Below are the code and all the weights of a small trained network. Each question names an input and a target symbol and asks about switching units off, where a switched-off unit gives its printed mean instead of its output.

import numpy as np


def w(rows, s, z=0):
    codes = np.array(rows[::2]) - 128.0
    scale = np.full(codes.shape[1], s)
    scale[-1] = z or s
    return codes * scale


def norm(h):
    return h / np.sqrt((h * h).mean(-1, keepdims=True) + 1e-5)


def f(y):
    return np.maximum(y, 0)


def softmax(a):
    e = np.exp(a - a.max(-1, keepdims=True))
    return e / e.sum(-1, keepdims=True)


def log_softmax(a):
    a = a - a.max(-1, keepdims=True)
    return a - np.log(np.exp(a).sum(-1, keepdims=True))


def net(x, mask):
    ids = ['αβγεζθλξπσφω'.index(c) for c in x.split()]
    T = len(ids)
    res = E[ids] + P[:T]
    u = 0
    for l in range(2):
        r = norm(res)
        for j in range(3):
            rows = slice(2 * j, 2 * j + 2)
            q, k, v = (r @ M[l][rows].T for M in (Q, K, V))
            z = softmax(np.where(np.tri(T) > 0, q @ k.T / 2**0.5, -1e9)) @ v
            o = O[l][rows]
            res = res + np.where(mask[u + j], z, o[:, -1]) @ o[:, :-1]
        u += 3
        y = f(norm(res) @ A[l][:, :-1].T + A[l][:, -1])
        res = res + np.where(mask[u : u + 8], y, B[l][:, -1]) @ B[l][:, :-1]
        u += 8
    return log_softmax(norm(res)[-1] @ U[:, :-1].T + U[:, -1])


Q, K, V, O, A, B = {}, {}, {}, {}, {}, {}
E = w([
[197,98,153,91,117,106,117],'α',
[117,114,185,107,170,148,125],'β',
[185,125,131,81,196,130,129],'γ',
[66,240,129,178,163,96,158],'ε',
[121,117,177,103,180,126,109],'ζ',
[88,72,89,218,114,209,144],'θ',
[142,85,145,86,169,102,81],'λ',
[162,59,213,95,121,126,116],'ξ',
[118,95,209,114,142,115,98],'π',
[107,122,99,215,78,24,66],'σ',
[189,141,247,120,125,133,171],'φ',
[77,193,86,49,52,172,124],'ω',
],0.0012)
P = w([
[166,157,160,138,166,198,5],'0',
[154,123,190,120,133,149,108],'1',
[153,148,146,144,139,159,94],'2',
[121,101,159,101,136,146,143],'3',
[130,125,136,125,139,130,135],'4',
[104,90,148,116,131,120,157],'5',
[116,110,140,122,124,111,174],'6',
[109,105,120,128,114,99,182],'7',
[102,120,100,130,93,88,195],'8',
[92,115,135,150,106,89,196],'9',
[94,65,144,119,101,81,212],'10',
],0.0012)
Q[0] = w([
[70,89,235,113,129,94,179],'0.h0',
[74,81,232,102,117,98,131],'0.h0',
[20,105,255,78,163,57,255],'0.h1',
[58,154,211,174,59,179,73],'0.h1',
[243,192,29,107,158,144,38],'0.h2',
[23,68,240,151,131,90,209],'0.h2',
],0.004)
K[0] = w([
[48,79,59,155,59,81,199],'0.h0',
[35,123,50,188,46,93,182],'0.h0',
[74,45,20,102,144,9,254],'0.h1',
[249,37,163,43,195,63,97],'0.h1',
[101,160,212,203,108,208,3],'0.h2',
[145,115,31,46,128,80,253],'0.h2',
],0.004)
V[0] = w([
[135,90,147,145,201,229,181],'0.h0',
[86,214,48,254,103,200,67],'0.h0',
[131,225,123,213,74,147,156],'0.h1',
[251,93,93,114,151,85,138],'0.h1',
[40,105,181,184,81,169,45],'0.h2',
[183,186,67,66,135,155,161],'0.h2',
],0.0011)
O[0] = w([
[80,109,153,146,181,195,169,253],'0.h0',
[171,171,3,153,118,140,195,22],'0.h0',
[124,158,180,213,108,167,151,16],'0.h1',
[206,97,38,122,153,117,197,129],'0.h1',
[54,95,207,130,57,100,96,117],'0.h2',
[164,158,50,104,120,154,176,94],'0.h2',
],0.0015,0.00051)
A[0] = w([
[125,130,105,160,62,109,204,112],'0.n0',
[156,147,4,171,89,136,137,4],'0.n1',
[159,170,128,130,132,133,189,120],'0.n2',
[194,106,121,113,90,97,157,128],'0.n3',
[207,76,79,155,103,111,171,54],'0.n4',
[161,186,48,95,91,130,134,37],'0.n5',
[136,90,123,95,93,121,99,132],'0.n6',
[117,83,119,93,108,169,132,43],'0.n7',
],0.0022,0.0037)
B[0] = w([
[101,95,123,94,153,109,166,218],'0.n0',
[168,224,3,99,188,155,173,128],'0.n1',
[131,104,152,121,109,120,109,220],'0.n2',
[108,116,171,111,151,134,123,254],'0.n3',
[161,133,133,65,181,173,166,130],'0.n4',
[125,142,101,37,51,125,146,128],'0.n5',
[128,158,125,145,153,139,144,221],'0.n6',
[105,94,120,154,76,58,134,128],'0.n7',
],0.003,0.00061)
Q[1] = w([
[33,29,100,82,64,77,236],'1.h0',
[111,18,236,52,235,79,176],'1.h0',
[170,217,160,235,94,184,20],'1.h1',
[14,38,137,114,85,33,252],'1.h1',
[95,38,239,31,239,14,248],'1.h2',
[93,56,240,25,233,9,247],'1.h2',
],0.0041)
K[1] = w([
[112,116,147,61,143,7,249],'1.h0',
[13,173,17,160,30,42,200],'1.h0',
[179,169,41,130,189,241,8],'1.h1',
[135,67,176,12,143,43,253],'1.h1',
[28,151,9,179,33,88,220],'1.h2',
[26,141,6,184,35,93,225],'1.h2',
],0.004)
V[1] = w([
[140,159,166,150,241,151,165],'1.h0',
[51,239,123,205,151,152,140],'1.h0',
[172,125,60,110,202,155,109],'1.h1',
[253,140,145,141,79,144,209],'1.h1',
[162,67,131,254,159,51,96],'1.h2',
[128,244,147,94,155,16,108],'1.h2',
],0.0028)
O[1] = w([
[94,140,150,113,253,115,169,250],'1.h0',
[53,196,125,195,118,116,211,184],'1.h0',
[152,80,24,54,119,87,228,67],'1.h1',
[229,209,92,197,203,200,118,133],'1.h1',
[146,66,119,238,161,57,116,52],'1.h2',
[167,212,173,80,134,14,113,112],'1.h2',
],0.0031,0.0014)
A[1] = w([
[166,126,158,165,33,124,221,255],'1.n0',
[225,119,128,117,123,147,166,16],'1.n1',
[209,82,105,107,111,174,67,34],'1.n2',
[134,117,49,159,107,141,133,156],'1.n3',
[120,126,173,41,57,167,127,187],'1.n4',
[198,61,106,84,98,163,4,84],'1.n5',
[176,101,115,207,52,41,99,165],'1.n6',
[168,135,190,147,86,157,142,235],'1.n7',
],0.0028,0.00094)
B[1] = w([
[70,79,5,79,107,69,114,192],'1.n0',
[139,172,82,188,147,159,125,143],'1.n1',
[85,203,126,183,83,108,211,150],'1.n2',
[160,143,132,115,163,141,167,146],'1.n3',
[162,156,67,156,125,154,78,254],'1.n4',
[169,142,169,158,34,132,219,172],'1.n5',
[196,151,47,126,164,144,75,166],'1.n6',
[92,135,69,160,123,149,90,216],'1.n7',
],0.0032,0.0018)
U = w([
[252,158,135,176,61,153,240,87],'α',
[48,63,173,56,168,138,33,5],'β',
[230,108,12,21,248,124,250,171],'γ',
[16,247,169,179,142,11,220,138],'ε',
[64,37,169,14,186,97,38,25],'ζ',
[18,16,28,241,117,231,197,161],'θ',
[165,22,147,27,23,55,178,206],'λ',
[189,112,236,199,16,153,146,143],'ξ',
[87,64,249,125,49,104,19,77],'π',
[204,106,11,229,94,13,11,116],'σ',
[202,218,228,237,250,245,47,186],'φ',
[94,242,17,51,11,221,78,133],'ω',
],0.0042,0.0023)

Each question gives the input, a string of symbols that net reads in full, and the target symbol t.
The units are the heads (2 rows each of Q, K, V and O) and the neurons (one row each of A and B). Each row of codes is followed by its name. A weight is (code - 128) times the scale printed after its matrix; where a second scale follows, it is the last column's (O, A, B and U).
mask holds one flag per unit, layer by layer, with each layer's heads first. A switched-off unit (its flag False) gives its mean, the last column of its rows in O or B, instead of its output. The means were averaged over made-up inputs and are rounded, as every weight is.
A unit's drop is (log p(t) with every unit on - log p(t) with that unit switched off) / (log p(t) with every unit on - log p(t) with every unit switched off).
The circuit of an input: a set's keep is (log p(t) with only the set's units on - log p(t) with every unit switched off) / (log p(t) with every unit on - log p(t) with every unit switched off). Starting from the 12 units with the biggest drops (on a tie, the unit counted first), units are removed one at a time, each time the one whose removal leaves the highest keep (on an exact tie, the one counted first), for as long as the keep stays at least 0.8.
units of the circuit, in order: the units of the circuit, biggest drop first
k most important neurons of layer l: the k neurons of layer l with the biggest drops, biggest first
heads that matter: for each layer, one digit per head in row order, 1 if its drop is at least 0.15 and else 0, layers parted by /
drop of u: that unit's drop, to one decimal
input π σ ξ γ φ φ θ ω ε φ λ, target ε: units of the circuit, in order => (1.h0)
input ω θ β α, target θ: heads that matter => 000 / 001
input ω λ φ π, target ω: units of the circuit, in order => (1.h2 1.n4)
input ω ε γ, target ω: units of the circuit, in order => (1.h0 0.h2 1.h1 1.n4)
input γ ξ ε λ γ φ, target ε: heads that matter => 000 / 101
input φ γ β φ θ ε ζ α, target ε: heads that matter => 100 / 100
input ε φ λ, target ε: units of the circuit, in order => (1.h0 1.h2)
input γ λ β γ γ ω γ ε α, target ε: units of the circuit, in order => (1.h0 0.n3)
input γ γ γ φ π, target γ: units of the circuit, in order => (1.h1 0.h2)
input ζ γ φ ε ξ, target ε: heads that matter => 000 / 100
input γ ξ ε φ ω β ε φ ω φ λ, target ω: heads that matter => 000 / 101
input φ γ ω ξ γ γ σ ζ φ, target σ: units of the circuit, in order => (1.h2 1.n6)
input φ φ ξ λ γ λ, target λ: 2 most important neurons of layer 1 => (1.n5 1.n2)
input γ θ φ θ φ σ γ α ξ β, target σ: units of the circuit, in order => (1.h2 1.h0)
input λ θ γ α φ ε π σ γ π, target σ: most important neuron of layer 1 => (1.n6)
input λ φ γ φ σ π φ ξ, target σ: heads that matter => 000 / 001
input ξ γ λ λ, target λ: heads that matter => 000 / 110
input φ φ ξ ζ ε φ ω β σ φ λ, target σ: units of the circuit, in order => (1.h0 1.h2)
input φ ε ξ φ φ φ ω, target φ: heads that matter => 000 / 010
input ω φ θ α β, target θ: units of the circuit, in order => (1.h2)
input σ α σ σ ξ ω β π, target ω: drop of 1.h1 => -0.1
input σ ω γ, target ω: drop of 1.h0 => 0.7
input φ φ ζ ε ξ σ λ, target σ: drop of 1.n6 => 0.3
